Here is a tiny trained network, its code and every weight. The questions are about switching its units off for an input and a class, where a switched-off unit gives its printed mean instead of its output.

import numpy as np


def w(rows, s, z=0):
    codes = np.array(rows[::2]) - 128.0
    scale = np.full(codes.shape[1], s)
    scale[-1] = z or s
    return codes * scale


def norm(h):
    return h / np.sqrt((h * h).mean(-1, keepdims=True) + 1e-5)


def f(y):
    return np.maximum(y, 0)


def log_softmax(a):
    a = a - a.max(-1, keepdims=True)
    return a - np.log(np.exp(a).sum(-1, keepdims=True))


def net(x, mask):
    res = np.array(x, float).reshape(1, 7) / 4 @ E
    u = 0
    for l in range(2):
        y = f(norm(res) @ A[l][:, :-1].T + A[l][:, -1])
        res = res + np.where(mask[u : u + 8], y, B[l][:, -1]) @ B[l][:, :-1]
        u += 8
    return log_softmax(norm(res)[-1] @ U[:, :-1].T + U[:, -1])


A, B = {}, {}
E = w([
[136,137,170,254,105,107,152,170,232],'x0',
[129,132,133,126,124,140,125,133,129],'x1',
[131,125,136,133,130,127,124,127,123],'x2',
[51,206,181,119,236,130,106,136,162],'x3',
[96,87,105,108,136,75,123,242,68],'x4',
[130,137,138,131,125,125,125,126,119],'x5',
[128,124,122,125,129,128,124,130,134],'x6',
],0.0043)
A[0] = w([
[117,199,135,190,239,94,141,223,240,79],'L0N1',
[171,47,119,143,102,108,159,228,100,74],'L0N2',
[76,108,101,85,153,107,118,241,74,105],'L0N3',
[140,127,137,235,96,123,139,177,197,134],'L0N4',
[165,71,161,186,91,110,155,247,138,3],'L0N5',
[88,184,137,175,251,100,157,166,194,85],'L0N6',
[13,187,163,31,248,161,82,87,76,107],'L0N7',
[223,77,34,8,98,140,138,75,33,156],'L0N8',
],0.0033,0.0052)
B[0] = w([
[71,56,167,98,44,166,82,106,47,204],'L0N1',
[88,147,82,140,110,55,91,153,151,167],'L0N2',
[146,70,186,158,142,126,173,181,102,195],'L0N3',
[164,73,80,126,116,88,133,131,123,205],'L0N4',
[98,209,2,158,82,19,77,103,165,146],'L0N5',
[83,100,138,89,81,177,98,113,49,190],'L0N6',
[207,160,44,121,141,107,179,150,164,226],'L0N7',
[21,136,233,180,110,159,93,142,144,255],'L0N8',
],0.0051,0.0048)
A[1] = w([
[169,187,119,91,163,163,158,73,151,73],'L1N1',
[175,178,79,77,171,148,121,83,159,3],'L1N2',
[254,94,134,147,125,135,165,111,161,61],'L1N3',
[164,115,81,89,175,71,131,192,104,119],'L1N4',
[124,130,128,134,134,126,123,126,130,91],'L1N5',
[143,86,134,153,85,138,96,93,129,228],'L1N6',
[101,124,187,124,109,200,106,30,133,102],'L1N7',
[188,98,91,150,100,103,103,127,163,145],'L1N8',
],0.0068,0.0026)
B[1] = w([
[69,34,170,123,77,127,107,212,82,171],'L1N1',
[54,10,215,138,76,131,81,225,45,159],'L1N2',
[116,113,208,31,243,184,150,230,28,167],'L1N3',
[198,183,152,152,150,209,144,2,211,198],'L1N4',
[125,126,120,131,123,123,132,128,124,128],'L1N5',
[155,166,131,80,198,160,149,110,140,243],'L1N6',
[191,161,8,197,93,3,144,128,197,253],'L1N7',
[132,207,129,83,181,170,119,47,137,184],'L1N8',
],0.0052,0.0058)
U = w([
[169,168,24,187,82,56,124,75,213,140],'0',
[31,43,173,120,93,133,91,217,57,4],'1',
[194,180,164,68,253,231,172,96,124,224],'2',
],0.0074,0.00018)

Each question gives the input, the list of numbers given to net, and the class t.
The units are the neurons (one row each of A and B). Each row of codes is followed by its name. A weight is (code - 128) times the scale printed after its matrix; where a second scale follows, it is the last column's (A, B and U).
mask holds one flag per neuron, layer by layer. A switched-off neuron (its flag False) gives its mean, the last column of its row in B, instead of its output. The means were averaged over made-up inputs and are rounded, as every weight is.
A unit's drop is (log p(t) with every unit on - log p(t) with that unit switched off) / (log p(t) with every unit on - log p(t) with every unit switched off).
The circuit of an input: a set's keep is (log p(t) with only the set's units on - log p(t) with every unit switched off) / (log p(t) with every unit on - log p(t) with every unit switched off). Starting from the 12 units with the biggest drops (on a tie, the unit counted first), units are removed one at a time, each time the one whose removal leaves the highest keep (on an exact tie, the one counted first), for as long as the keep stays at least 0.8.
circuit, biggest first: the units of the circuit, biggest drop first
top k neurons: the k neurons with the biggest drops, biggest first
top k neurons in layer l: the k neurons of layer l with the biggest drops, biggest first
drop of u: that unit's drop, to one decimal
input [-7,-4,3,-2,-3,-7,7], class 0: circuit, biggest first : (L0N8; L1N7)
input [6,7,-2,0,8,6,-5], class 0: top neuron in layer 1 : (L1N4)
input [2,-8,7,0,-2,8,6], class 2: top 2 neurons : (L0N8; L0N4)
input [-7,-8,0,-1,0,-7,7], class 0: top 3 neurons : (L0N8; L1N7; L1N3)
input [-4,5,-7,-2,-4,-5,6], class 0: top 2 neurons : (L1N7; L0N8)
input [-7,7,2,0,-2,-2,4], class 0: top 2 neurons : (L0N8; L1N7)
input [-1,0,1,8,6,3,1], class 2: circuit, biggest first : (L0N7; L1N4)
input [6,4,1,-7,0,2,0], class 2: top 2 neurons in layer 1 : (L1N3; L1N7)
input [-2,0,6,4,4,-4,-1], class 2: top 2 neurons : (L1N7; L1N4)
input [-4,0,1,2,-6,3,4], class 1: top 2 neurons : (L1N2; L0N7)
input [-2,-4,-7,1,-6,1,0], class 1: top 2 neurons : (L1N2; L1N1)
input [1,7,2,5,1,-5,2], class 1: top 2 neurons : (L0N1; L1N4)
input [2,-2,-6,5,-3,4,-1], class 0: top 2 neurons : (L1N7; L0N1)
input [-6,2,0,0,-3,3,-3], class 0: circuit, biggest first : (L1N7)
input [-8,-7,-2,-5,-7,4,-6], class 0: top 2 neurons : (L1N7; L0N8)
input [-6,-7,-5,2,-6,-4,-6], class 1: top 3 neurons : (L1N2; L0N7; L1N1)
input [2,6,8,-3,-5,6,5], class 2: top 2 neurons : (L1N3; L0N8)
input [8,-8,-3,-4,0,4,-1], class 2: top 2 neurons in layer 1 : (L1N3; L1N7)
input [8,6,2,-3,8,1,-6], class 0: top 2 neurons in layer 0 : (L0N8; L0N5)
input [4,2,7,-2,-7,-2,-6], class 2: circuit, biggest first : (L1N3)
input [-4,5,-4,1,-6,-7,0], class 1: top 2 neurons in layer 0 : (L0N7; L0N1)
input [7,-7,-2,-7,-5,3,-3], class 2: drop of L1N3 : 0.2
input [-6,3,-3,0,-1,4,-7], class 0: drop of L0N8 : 2.2
